Two labels a row:
[-25.8  14.4   1.4  -7.2 -27.9   6.1  -0.7 -18.9 -19.1   4.7   0.5  -4.2
  -9.6   6.0  11.6   7.5  -7.2 -19.1  15.8 -18.7  21.4  12.2  25.1  17.0
   4.7 -26.6  19.6  -2.0 -11.7  39.1   5.2   8.8  -7.0   4.5  36.5   7.6
 -13.0  -9.8 -10.6   7.0   5.1  10.0 -20.5 -10.0  17.8 -18.7  14.5] -> J423/<70>
[ 36.4  37.7   3.8  -8.4  -7.5  20.0 -12.5   0.7  -5.2 -28.5   7.1  -1.6
  -8.6  28.4   3.8 -21.4   3.1  29.1   7.8 -22.8  17.4 -13.3  -4.7  -0.2
  -2.2 -72.2  10.8   3.6 -15.4 -47.6 -11.9  -6.4 -26.5  30.9 -10.2  -2.8
 -18.5   6.4   9.7  -0.7  -3.1  30.8  -4.6 -11.9  11.2 -27.0  10.9] -> J561/<70>
[  0.2   7.4 -18.5  -7.1   2.3  29.6  15.7  18.9 -18.9  -4.9 -10.4  -2.5
  -5.8  14.6   6.3  20.2  -7.7  -5.5 -16.2  10.7   6.0  -7.8  -5.6 -18.1
  -7.6 -12.4 -10.1   0.7  -5.9   2.2   2.2  14.1  -6.5  24.9  16.1   1.3
 -11.8  -2.0  10.2   5.2   2.8   6.6  20.1  18.3  -0.8   9.0 -21.9] -> J423/<66>
[ 57.1  72.2 -12.0   1.4 -20.8   8.7 -21.2  -6.3 -10.3 -30.1  17.7   5.9
 -12.2  13.6   8.3  -3.0 -15.0   0.6   0.6  -2.0  -6.2 -25.5 -27.6 -30.3
  -8.5  -3.4   1.0   1.2  -6.3 -24.1  -6.5   7.9   5.5  29.9   4.1 -14.2
  -4.0  -2.8  19.3  -5.4   2.0  34.5   0.0  -2.7   3.9  11.1 -14.4] -> J179/<66>
[ -1.0  35.0 -10.3 -24.6 -29.3   7.8 -38.9 -30.1  -5.6 -31.7  28.7  -0.2
 -26.5   8.9  24.5 -11.2 -13.2  28.3  -3.1  -9.1   8.1   7.0  -5.1  12.2
   6.8 -33.9   0.3   1.5  20.1 -11.7   2.4 -17.4 -15.8  14.6   0.1 -18.3
   5.9 -14.9  26.9   3.2   6.7  27.3   3.7  -4.4 -16.8 -10.0 -11.2] -> J423/<61>
[ 48.9  44.2  14.1  21.5 -19.3   9.4 -35.0 -13.5   9.7 -44.3  17.5  17.7
 -15.8  13.9  15.0 -25.4 -21.8  36.6  -7.6   6.1 -23.0   2.9 -34.8 -15.3
  -2.1 -31.0  -4.1   4.1   5.0 -30.0 -13.0 -27.1 -19.7  48.4 -28.8 -11.5
   0.8  11.2   6.5   0.5 -17.3  21.1   9.3 -14.8  -1.1   1.1  -2.6] -> J592/<61>
[ 62.2  21.5 -13.8   3.0 -10.4  16.5  -8.8   7.6 -14.3 -36.7   2.6   9.8
  -5.2  13.1   8.9 -15.6 -14.6  28.2  -7.9  -6.4   9.0 -26.8 -27.1 -18.5
  -9.1 -18.6  -3.1   6.6  -5.2 -42.5  -3.5  -4.7  -8.4  50.0 -14.4  -6.6
  -0.3   5.6  16.6  -4.4  -3.0  37.7  12.1   9.6   0.3   1.7 -24.2] -> J532/<66>
[ 61.9   5.2  -8.7   9.8  -0.4   7.6   7.4  15.9  -5.3 -27.9  -5.2  12.6
   6.0   6.6   2.8 -10.4   1.0  12.7  -3.1  -5.8  12.1 -13.6 -21.7 -24.1
 -10.2  -6.1   8.3   3.4 -20.1 -30.2   0.4   0.8   2.4  34.8 -13.4   0.2
   3.9  16.1  25.1 -14.9   3.0  21.8  12.8  16.2  -4.5   7.3 -14.5] -> J561/<66>
[ 40.4 -14.4 -24.3  -5.0  -5.4   9.3 -10.5   2.2 -18.9  -8.3   2.6   3.8
  -9.8   3.0   6.7  13.0 -23.5  12.2 -12.8  -4.5  13.0 -30.7 -13.9 -23.0
  -5.0   0.6 -14.7  14.3  17.3 -34.8  -3.7  -3.6  -3.0  46.9   7.1  -1.6
  -2.4  -1.2  -5.6  24.5  -6.8  12.2  28.3   4.7  -9.3  17.3 -15.2] -> J423/<66>
[ 50.7  -5.5 -13.8   9.3  -1.6  -0.1   6.2   8.3  -3.6 -20.4  -0.2   4.6
  -5.5   0.5   2.0  -0.5  -8.0  17.4  -6.6   1.9  -5.4  -7.2 -25.1 -10.3
 -14.0   0.5  -4.6  -2.2  -1.2  -8.9  -2.2   2.9   9.0  32.2  -8.1 -11.4
  10.1   7.8  24.7 -15.7  -4.7  20.4  15.9   7.8  -4.1  19.3 -29.2] -> J532/<66>
[ 51.5  36.6 -22.3 -16.2  -4.3  15.0 -19.3   6.5 -12.5 -40.8  21.6   6.3
 -12.0  24.4  -0.1 -10.4  -3.4  23.9 -20.8   6.1   1.8 -24.9 -18.9 -35.6
  -9.1 -10.6  -8.8  15.9  -6.0 -57.1  -5.3 -10.3 -25.4  42.7  -4.4  -6.7
 -10.6  -7.6  19.2   3.9  -6.9  30.7   9.6  -6.2  -6.0  -1.1 -11.2] -> J423/<66>
[  3.3  26.7  -3.7  -8.2 -20.8   1.3 -17.6 -10.9  -1.7 -22.7  10.1  -0.5
 -15.6  13.2  25.6 -10.6  -2.1  21.3  -3.7  -5.9   5.3  23.3   3.0   7.0
   7.0 -33.1   7.7 -10.8  -0.3   8.3  -5.3  -4.7 -11.2  19.2  -3.5 -13.2
  12.7   3.5  30.7 -12.6   2.6   7.0   1.9  10.2  -1.8  -3.4 -22.4] -> J592/<61>
